Where the symbols take the nodes:
s46: z>s936, k>s8, b>s40, c>s931
s15: z>s219, k>s924, b>s569, c>s282
s962: z>s159, k>s892, b>s93, c>s369
s8: z>s46, k>s246, b>s741, c>s254
s110: z>s466, k>s958, b>s433, c>s505
s423: z>s302, k>s40, b>s854, c>s967
s741: z>s40, k>s146, b>s265, c>s46
s369: z>s479, k>s569, b>s159, c>s855
s433: z>s767, k>s993, b>s671, c>s466
s479: z>s385, k>s369, b>s297, c>s432
s862: z>s146, k>s854, b>s553, c>s246
s905: z>s394, k>s626, b>s255, c>s438
s552: z>s31, k>s297, b>s404, c>s924
s535: z>s854, k>s265, b>s700, c>s423
s379: z>s516, k>s702, b>s740, c>s622
s385: z>s924, k>s479, b>s552, c>s51
s924: z>s15, k>s385, b>s31, c>s662
s854: z>s862, k>s535, b>s98, c>s302
s807: z>s560, k>s282, b>s855, c>s927
s159: z>s297, k>s962, b>s796, c>s479
s111: z>s154, k>s560, b>s51, c>s357
s394: z>s519, k>s905, b>s958, c>s129
s282: z>s807, k>s662, b>s219, c>s910
s411: z>s278, k>s671, b>s881, c>s24
s519: z>s505, k>s394, b>s110, c>s890
s366: z>s740, k>s593, b>s910, c>s379
s671: z>s411, k>s981, b>s809, c>s767
s936: z>s967, k>s46, b>s423, c>s75
s51: z>s662, k>s432, b>s924, c>s154
s281: z>s404, k>s796, b>s591, c>s552
s993: z>s433, k>s814, b>s981, c>s110
s412: z>s616, k>s421, b>s357, c>s249
s751: z>s254, k>s895, b>s8, c>s305
s814: z>s993, k>s278, b>s780, c>s958
s927: z>s617, k>s910, b>s560, c>s421
s421: z>s412, k>s740, b>s617, c>s58
s278: z>s814, k>s411, b>s784, c>s255
s958: z>s110, k>s255, b>s993, c>s519
s22: z>s265, k>s553, b>s210, c>s741
s553: z>s22, k>s98, b>s276, c>s146
s617: z>s357, k>s927, b>s111, c>s412
s31: z>s569, k>s552, b>s892, c>s15
s137: z>s700, k>s210, b>s438, c>s535
s881: z>s784, k>s809, b>s800, c>s278
s775: z>s910, k>s154, b>s282, c>s366
s626: z>s905, k>s466, b>s24, c>s844
s593: z>s366, k>s357, b>s775, c>s702
s438: z>s129, k>s844, b>s394, c>s700
s895: z>s751, k>s967, b>s246, c>s591
s931: z>s75, k>s254, b>s936, c>s93
s780: z>s981, k>s784, b>s622, c>s993
s75: z>s859, k>s931, b>s967, c>s796
s146: z>s741, k>s862, b>s22, c>s8
s910: z>s927, k>s775, b>s807, c>s740
s126: z>s622, k>s800, b>s379, c>s780
s740: z>s421, k>s366, b>s927, c>s516
s700: z>s98, k>s137, b>s129, c>s854
s58: z>s249, k>s516, b>s412, c>s809
s855: z>s432, k>s219, b>s479, c>s560
s466: z>s626, k>s110, b>s767, c>s482
s569: z>s369, k>s31, b>s962, c>s219
s1: z>s809, k>s622, b>s58, c>s671
s859: z>s591, k>s75, b>s895, c>s281
s210: z>s137, k>s276, b>s844, c>s265
s516: z>s58, k>s379, b>s421, c>s1
s767: z>s24, k>s433, b>s411, c>s626
s809: z>s881, k>s1, b>s249, c>s411
s255: z>s958, k>s24, b>s814, c>s394
s404: z>s892, k>s281, b>s305, c>s31
s357: z>s593, k>s617, b>s154, c>s616
s432: z>s51, k>s855, b>s385, c>s111
s93: z>s796, k>s105, b>s75, c>s159
s662: z>s282, k>s51, b>s15, c>s775
s98: z>s553, k>s700, b>s890, c>s862
s967: z>s895, k>s936, b>s302, c>s859
s40: z>s423, k>s741, b>s535, c>s936
s129: z>s890, k>s438, b>s519, c>s98
s297: z>s552, k>s159, b>s281, c>s385
s254: z>s931, k>s751, b>s46, c>s105
s591: z>s305, k>s859, b>s751, c>s404
s981: z>s671, k>s780, b>s1, c>s433
s24: z>s255, k>s767, b>s278, c>s905
s702: z>s379, k>s616, b>s366, c>s126
s616: z>s702, k>s412, b>s593, c>s800
s890: z>s276, k>s129, b>s505, c>s553
s796: z>s281, k>s93, b>s859, c>s297
s560: z>s111, k>s807, b>s432, c>s617
s844: z>s438, k>s482, b>s905, c>s137
s784: z>s780, k>s881, b>s126, c>s814
s265: z>s535, k>s22, b>s137, c>s40
s249: z>s800, k>s58, b>s616, c>s881
s105: z>s93, k>s305, b>s931, c>s962
s276: z>s210, k>s890, b>s482, c>s22
s154: z>s775, k>s111, b>s662, c>s593
s302: z>s246, k>s423, b>s862, c>s895
s305: z>s105, k>s591, b>s254, c>s892
s622: z>s1, k>s126, b>s516, c>s981
s505: z>s482, k>s519, b>s466, c>s276
s482: z>s844, k>s505, b>s626, c>s210
s800: z>s126, k>s249, b>s702, c>s784
s246: z>s8, k>s302, b>s146, c>s751
s892: z>s962, k>s404, b>s105, c>s569
s219: z>s855, k>s15, b>s369, c>s807

In the rows, 79 stands for zero.

The rows follow the links: the fewer symbols apart two nodes are, the more alike their rows tend to be.

Each row is also shifted at random along 6 hidden directions that mean nothing.

Some nodes, each with a row of numbers:
s767 -> [80, 79, 71, 61, 65, 70, 79, 80, 90, 78, 75, 82, 86, 76, 71, 70, 83, 83, 80, 79, 74, 90, 60, 88, 80, 86, 68, 82, 80, 54, 83, 83]
s671 -> [79, 68, 60, 67, 81, 43, 86, 75, 95, 79, 64, 87, 69, 62, 78, 63, 74, 76, 84, 79, 75, 88, 93, 80, 101, 81, 78, 56, 69, 71, 76, 70]
s254 -> [109, 67, 82, 81, 80, 72, 78, 58, 74, 71, 83, 79, 87, 79, 80, 96, 78, 83, 80, 77, 75, 83, 92, 90, 72, 90, 73, 96, 69, 74, 77, 84]
s809 -> [70, 86, 72, 63, 70, 82, 77, 96, 84, 74, 88, 85, 77, 73, 85, 63, 75, 85, 80, 77, 78, 86, 62, 98, 91, 69, 84, 72, 90, 76, 100, 71]
s890 -> [50, 75, 68, 90, 90, 91, 77, 82, 77, 89, 72, 71, 66, 82, 69, 77, 80, 86, 82, 83, 77, 79, 73, 78, 93, 89, 74, 83, 87, 86, 54, 88]
s404 -> [62, 83, 83, 96, 89, 74, 75, 80, 93, 76, 89, 77, 76, 90, 84, 90, 80, 75, 73, 80, 69, 72, 89, 78, 75, 69, 87, 67, 77, 84, 83, 81]
s505 -> [90, 79, 71, 78, 71, 70, 88, 77, 106, 88, 68, 62, 66, 87, 68, 66, 88, 85, 69, 93, 80, 82, 71, 84, 89, 84, 72, 69, 52, 68, 83, 68]
s617 -> [97, 71, 81, 70, 83, 61, 88, 74, 94, 86, 66, 67, 79, 70, 89, 67, 67, 68, 76, 71, 81, 79, 78, 79, 85, 73, 92, 80, 52, 77, 92, 64]
s751 -> [61, 73, 77, 95, 97, 80, 69, 75, 75, 77, 79, 80, 77, 83, 79, 95, 78, 80, 84, 77, 68, 75, 85, 77, 81, 85, 76, 84, 88, 86, 58, 93]
s8 -> [89, 83, 80, 95, 84, 84, 71, 75, 98, 81, 73, 66, 70, 87, 77, 81, 77, 85, 75, 88, 81, 74, 64, 81, 84, 85, 75, 72, 57, 90, 69, 69]
s111 -> [91, 85, 87, 76, 75, 89, 82, 86, 65, 80, 84, 79, 79, 76, 85, 74, 76, 71, 77, 73, 90, 72, 81, 71, 71, 66, 88, 76, 82, 91, 93, 70]
s862 -> [70, 77, 82, 79, 67, 68, 76, 58, 87, 62, 81, 80, 78, 79, 79, 86, 82, 92, 73, 87, 85, 82, 90, 105, 77, 91, 67, 81, 48, 75, 95, 60]
s210 -> [73, 85, 79, 75, 72, 103, 59, 82, 79, 69, 81, 81, 83, 73, 78, 77, 75, 98, 83, 80, 80, 85, 36, 102, 85, 93, 66, 95, 78, 87, 70, 74]
s58 -> [46, 84, 84, 68, 69, 78, 81, 79, 68, 77, 72, 85, 81, 66, 85, 66, 75, 74, 81, 70, 92, 79, 79, 76, 73, 76, 82, 77, 74, 81, 89, 65]
s22 -> [39, 92, 73, 89, 79, 80, 65, 85, 94, 76, 76, 82, 80, 89, 70, 85, 85, 86, 78, 85, 71, 79, 57, 75, 79, 85, 65, 71, 84, 76, 59, 85]
s482 -> [52, 73, 73, 76, 78, 74, 83, 73, 95, 81, 75, 66, 70, 78, 79, 68, 77, 92, 73, 88, 78, 85, 73, 102, 95, 89, 77, 82, 57, 77, 86, 65]
s910 -> [90, 83, 85, 77, 81, 86, 82, 92, 82, 90, 77, 69, 77, 80, 85, 67, 74, 70, 76, 74, 82, 72, 66, 69, 79, 65, 92, 76, 77, 87, 86, 73]
s385 -> [101, 71, 86, 79, 87, 75, 76, 71, 74, 76, 79, 81, 89, 74, 88, 88, 71, 71, 82, 66, 75, 78, 84, 73, 69, 78, 85, 90, 75, 79, 80, 83]
s780 -> [102, 77, 78, 66, 71, 86, 91, 87, 79, 93, 72, 67, 73, 74, 75, 60, 78, 79, 79, 82, 86, 82, 63, 76, 88, 78, 81, 83, 73, 75, 83, 72]
s962 -> [113, 76, 80, 94, 88, 69, 86, 77, 87, 83, 79, 74, 70, 93, 75, 87, 84, 68, 71, 86, 75, 71, 104, 58, 75, 67, 85, 60, 77, 83, 74, 82]
s129 -> [74, 77, 67, 76, 79, 79, 72, 79, 96, 78, 76, 78, 72, 76, 75, 73, 77, 92, 80, 87, 73, 86, 60, 99, 96, 88, 72, 78, 71, 78, 73, 74]
s967 -> [103, 67, 77, 89, 88, 63, 79, 62, 99, 80, 72, 66, 79, 86, 79, 87, 77, 82, 75, 83, 70, 78, 83, 86, 81, 87, 77, 86, 52, 72, 75, 80]
s282 -> [67, 96, 89, 81, 78, 79, 77, 89, 103, 87, 71, 65, 86, 93, 82, 74, 77, 68, 68, 74, 79, 67, 55, 59, 66, 64, 87, 72, 58, 76, 85, 74]
s146 -> [91, 86, 72, 82, 67, 76, 68, 82, 89, 65, 95, 90, 78, 88, 72, 91, 90, 92, 76, 93, 68, 82, 81, 95, 79, 77, 70, 65, 90, 72, 85, 84]
s305 -> [118, 83, 81, 83, 74, 72, 77, 73, 84, 73, 86, 84, 88, 94, 71, 99, 92, 75, 76, 84, 68, 76, 89, 69, 62, 73, 74, 72, 87, 65, 78, 96]
s553 -> [79, 86, 75, 79, 65, 68, 61, 64, 90, 58, 63, 99, 79, 63, 79, 79, 77, 89, 80, 88, 94, 81, 70, 85, 78, 98, 56, 54, 51, 89, 65, 51]
s421 -> [98, 77, 76, 66, 74, 70, 75, 73, 63, 72, 62, 98, 81, 50, 89, 67, 66, 69, 89, 69, 100, 77, 89, 61, 78, 80, 78, 63, 73, 95, 75, 57]
s255 -> [69, 87, 75, 63, 60, 83, 71, 82, 71, 68, 78, 95, 83, 67, 77, 71, 80, 86, 82, 82, 87, 84, 65, 90, 79, 89, 64, 74, 84, 77, 81, 70]
s740 -> [83, 82, 82, 71, 84, 85, 80, 89, 79, 92, 65, 71, 85, 73, 84, 67, 71, 68, 81, 67, 81, 76, 56, 60, 75, 76, 86, 85, 77, 80, 70, 80]
s892 -> [99, 87, 82, 91, 86, 97, 70, 95, 69, 75, 104, 84, 76, 95, 79, 93, 86, 76, 80, 82, 67, 72, 82, 73, 73, 61, 86, 72, 116, 85, 78, 99]
s569 -> [91, 74, 83, 96, 100, 86, 77, 84, 63, 87, 79, 80, 73, 82, 80, 88, 75, 65, 83, 71, 75, 69, 94, 50, 79, 69, 88, 75, 103, 96, 56, 93]

In each set, the symbols that take the first to the second take the third to the fourth, perhaps in another order. Give the fourth.
Answers are names.
[83, 77, 90, 90, 88, 85, 75, 72, 77, 75, 82, 73, 75, 78, 90, 84, 72, 78, 76, 75, 85, 69, 85, 84, 76, 74, 89, 78, 63, 100, 85, 66]
: [96, 87, 86, 78, 82, 77, 65, 79, 90, 74, 73, 85, 92, 75, 91, 81, 69, 73, 81, 68, 77, 75, 57, 70, 70, 75, 81, 78, 67, 82, 77, 74]
:: [109, 73, 84, 78, 87, 79, 71, 76, 72, 68, 89, 87, 87, 73, 91, 90, 70, 78, 87, 68, 71, 78, 79, 85, 76, 71, 87, 85, 88, 84, 82, 86]
: s51

[67, 80, 84, 92, 91, 79, 71, 70, 86, 78, 73, 73, 86, 86, 79, 92, 77, 78, 79, 77, 72, 74, 71, 75, 72, 86, 74, 87, 66, 80, 63, 85]
: [96, 69, 88, 89, 90, 76, 84, 59, 100, 90, 65, 49, 80, 90, 76, 85, 75, 82, 71, 82, 76, 74, 72, 82, 77, 90, 79, 102, 34, 74, 73, 75]
:: [64, 75, 72, 65, 74, 80, 85, 92, 74, 76, 90, 81, 76, 68, 84, 66, 74, 83, 81, 75, 74, 88, 74, 99, 93, 72, 85, 82, 94, 74, 98, 78]
: s126

[87, 89, 83, 77, 61, 102, 63, 74, 66, 60, 97, 92, 85, 81, 75, 89, 86, 98, 80, 87, 85, 82, 67, 100, 69, 86, 65, 85, 87, 83, 87, 74]
: [93, 74, 74, 80, 74, 83, 81, 75, 68, 79, 84, 82, 82, 89, 61, 93, 93, 83, 80, 86, 70, 83, 87, 77, 75, 89, 63, 89, 101, 61, 65, 103]
:: [89, 84, 90, 87, 75, 64, 74, 64, 99, 68, 77, 76, 82, 82, 90, 85, 75, 79, 68, 82, 85, 72, 85, 86, 68, 78, 80, 70, 36, 87, 94, 54]
: s305

[75, 71, 79, 75, 92, 74, 88, 88, 84, 91, 77, 67, 82, 78, 87, 71, 71, 70, 79, 67, 68, 80, 72, 76, 84, 69, 95, 92, 83, 72, 82, 88]
: [70, 77, 85, 75, 87, 80, 85, 78, 80, 93, 57, 66, 84, 70, 86, 64, 68, 67, 80, 66, 89, 76, 64, 60, 78, 80, 87, 88, 59, 83, 75, 70]
:: [65, 102, 81, 89, 68, 96, 59, 93, 108, 79, 77, 74, 81, 100, 69, 80, 89, 87, 71, 91, 73, 76, 30, 74, 72, 81, 66, 70, 74, 72, 64, 81]
: s146

[64, 82, 78, 91, 75, 74, 77, 69, 94, 72, 80, 76, 72, 85, 77, 83, 84, 88, 71, 91, 83, 77, 87, 88, 80, 85, 70, 66, 57, 85, 79, 66]
: [78, 89, 81, 85, 67, 85, 68, 80, 92, 72, 85, 79, 80, 93, 71, 85, 88, 91, 73, 90, 76, 81, 64, 92, 74, 83, 67, 73, 74, 74, 81, 77]
:: [87, 77, 85, 79, 81, 71, 72, 67, 68, 70, 76, 91, 90, 66, 91, 88, 68, 72, 83, 66, 84, 76, 89, 73, 66, 78, 84, 81, 74, 86, 79, 74]
: s385

[99, 87, 85, 86, 76, 86, 58, 74, 78, 66, 78, 90, 88, 79, 80, 93, 79, 82, 82, 80, 81, 74, 69, 72, 67, 83, 68, 73, 79, 88, 65, 77]
: [123, 82, 74, 87, 80, 54, 66, 69, 106, 71, 69, 89, 82, 82, 75, 92, 82, 75, 78, 84, 70, 77, 79, 66, 75, 82, 66, 55, 66, 70, 63, 81]
:: [76, 88, 69, 69, 74, 83, 69, 93, 89, 82, 66, 85, 76, 67, 77, 59, 74, 82, 85, 78, 81, 83, 48, 73, 91, 81, 72, 65, 80, 80, 65, 70]
: s411

[50, 80, 80, 87, 95, 74, 85, 89, 89, 93, 70, 68, 71, 78, 89, 68, 72, 68, 76, 71, 78, 73, 78, 65, 86, 68, 96, 71, 69, 87, 80, 73]
: [92, 71, 78, 79, 87, 62, 100, 86, 95, 96, 84, 58, 80, 94, 80, 75, 81, 66, 71, 75, 64, 78, 86, 72, 80, 61, 98, 86, 76, 57, 97, 95]
:: [75, 79, 78, 95, 92, 80, 66, 76, 97, 78, 73, 73, 78, 85, 80, 88, 76, 83, 79, 81, 68, 75, 65, 79, 81, 86, 75, 78, 69, 83, 60, 83]
: s967

[60, 68, 59, 70, 87, 51, 91, 88, 89, 82, 81, 84, 65, 72, 77, 67, 80, 76, 81, 79, 63, 89, 100, 85, 100, 70, 88, 62, 97, 65, 84, 89]
: [104, 86, 72, 63, 63, 76, 79, 92, 81, 75, 83, 89, 72, 71, 81, 64, 80, 80, 79, 83, 85, 84, 74, 82, 86, 69, 80, 58, 88, 77, 95, 67]
:: [71, 84, 77, 100, 88, 90, 70, 86, 85, 80, 81, 77, 66, 89, 73, 83, 84, 84, 77, 91, 78, 73, 76, 75, 84, 80, 75, 63, 82, 97, 64, 76]
: s741

[91, 78, 85, 74, 76, 68, 73, 75, 74, 67, 89, 92, 95, 75, 88, 91, 73, 71, 81, 66, 70, 79, 85, 81, 66, 71, 85, 84, 87, 68, 92, 86]
: [81, 74, 85, 83, 92, 74, 73, 75, 88, 77, 76, 76, 87, 78, 90, 86, 68, 74, 80, 69, 69, 75, 71, 79, 75, 77, 88, 91, 67, 80, 78, 83]
:: [96, 84, 80, 64, 61, 83, 90, 87, 70, 86, 80, 76, 78, 79, 73, 65, 87, 74, 77, 80, 88, 80, 77, 73, 77, 71, 82, 77, 83, 72, 94, 76]
: s379

[126, 63, 84, 77, 79, 80, 78, 61, 61, 67, 95, 83, 91, 82, 76, 102, 82, 85, 83, 78, 67, 84, 93, 93, 70, 86, 74, 105, 93, 65, 81, 99]
: [87, 69, 73, 89, 90, 82, 70, 76, 80, 71, 95, 80, 78, 85, 80, 94, 78, 88, 82, 82, 61, 83, 85, 99, 86, 82, 81, 90, 93, 77, 75, 96]
:: [81, 69, 72, 81, 82, 65, 81, 64, 89, 80, 59, 74, 70, 69, 73, 72, 76, 86, 80, 88, 86, 81, 83, 84, 89, 98, 66, 73, 50, 80, 65, 65]
: s844

[88, 88, 79, 84, 71, 93, 65, 82, 83, 63, 97, 86, 75, 84, 78, 87, 84, 94, 79, 91, 78, 78, 74, 100, 79, 80, 71, 69, 88, 87, 84, 73]
: [68, 77, 64, 84, 87, 68, 73, 82, 101, 82, 71, 79, 75, 83, 69, 79, 84, 85, 80, 86, 62, 85, 66, 80, 92, 85, 70, 72, 85, 67, 57, 91]
:: [45, 82, 69, 70, 72, 70, 76, 81, 76, 77, 69, 92, 77, 68, 74, 71, 81, 81, 83, 80, 83, 85, 76, 75, 82, 88, 67, 68, 85, 73, 70, 75]
: s809

[80, 83, 83, 91, 80, 79, 72, 76, 83, 71, 93, 80, 81, 90, 84, 90, 81, 78, 74, 80, 71, 73, 85, 85, 69, 71, 82, 72, 78, 81, 89, 81]
: [93, 84, 86, 85, 82, 100, 60, 86, 68, 63, 104, 91, 81, 74, 95, 88, 70, 86, 83, 74, 79, 74, 72, 97, 78, 71, 87, 81, 95, 102, 90, 75]
:: [112, 80, 69, 63, 71, 76, 82, 87, 87, 84, 70, 80, 73, 69, 76, 60, 78, 80, 82, 81, 83, 83, 63, 77, 91, 77, 76, 68, 80, 75, 82, 72]
: s814

[63, 74, 65, 81, 83, 63, 74, 74, 90, 75, 74, 84, 76, 81, 70, 87, 85, 84, 81, 85, 64, 86, 84, 85, 86, 90, 69, 75, 85, 64, 64, 92]
: [63, 87, 79, 89, 71, 87, 68, 75, 76, 67, 83, 86, 74, 81, 74, 85, 82, 89, 76, 90, 87, 75, 82, 87, 75, 87, 67, 68, 76, 89, 73, 67]
:: [98, 71, 79, 79, 90, 88, 92, 92, 57, 93, 86, 72, 74, 80, 77, 77, 80, 65, 83, 72, 72, 75, 95, 61, 82, 62, 94, 84, 108, 81, 78, 98]
: s412

[59, 91, 78, 65, 68, 78, 73, 88, 70, 71, 78, 98, 83, 65, 83, 68, 75, 76, 82, 71, 89, 81, 71, 77, 74, 73, 78, 66, 87, 84, 89, 66]
: [44, 79, 70, 74, 82, 76, 86, 92, 86, 85, 80, 73, 70, 76, 83, 62, 74, 81, 79, 77, 76, 82, 71, 89, 94, 73, 86, 76, 83, 78, 88, 74]
:: [91, 81, 75, 71, 61, 78, 87, 74, 83, 78, 75, 74, 69, 79, 71, 68, 86, 88, 75, 93, 89, 83, 81, 89, 84, 84, 70, 70, 64, 78, 87, 63]
: s890

[91, 82, 91, 74, 75, 80, 85, 77, 69, 81, 80, 77, 87, 83, 82, 84, 79, 66, 73, 71, 83, 72, 87, 65, 61, 68, 86, 85, 77, 76, 90, 80]
: [78, 84, 86, 80, 85, 81, 73, 85, 75, 78, 85, 84, 93, 85, 82, 88, 76, 69, 82, 65, 67, 75, 73, 69, 66, 70, 88, 87, 93, 72, 76, 97]
:: [74, 69, 84, 64, 75, 74, 88, 66, 52, 78, 69, 85, 87, 60, 86, 72, 71, 69, 84, 66, 95, 80, 96, 70, 71, 84, 81, 91, 74, 81, 82, 72]
: s366

[74, 72, 74, 65, 75, 80, 86, 78, 62, 76, 78, 86, 70, 58, 84, 61, 71, 83, 84, 75, 93, 84, 87, 93, 92, 81, 81, 76, 77, 92, 92, 60]
: [90, 65, 77, 65, 74, 83, 95, 68, 54, 87, 67, 72, 76, 62, 76, 66, 75, 79, 84, 76, 94, 84, 86, 77, 85, 92, 72, 98, 72, 79, 76, 71]
:: [80, 75, 71, 80, 83, 80, 82, 79, 88, 91, 76, 64, 82, 94, 64, 84, 89, 84, 79, 86, 60, 83, 64, 80, 83, 87, 70, 98, 85, 54, 64, 103]
: s265

[67, 92, 79, 71, 71, 88, 79, 100, 80, 90, 78, 77, 86, 85, 74, 69, 83, 70, 78, 71, 75, 78, 54, 61, 71, 66, 83, 81, 95, 64, 80, 90]
: [61, 95, 78, 65, 66, 89, 77, 101, 88, 82, 88, 77, 88, 87, 80, 66, 82, 80, 76, 77, 74, 82, 43, 83, 76, 67, 85, 81, 91, 66, 95, 83]
:: [111, 69, 83, 91, 82, 84, 84, 70, 80, 82, 83, 64, 68, 92, 72, 88, 85, 84, 73, 91, 78, 75, 88, 83, 81, 83, 76, 83, 69, 83, 76, 79]
: s936

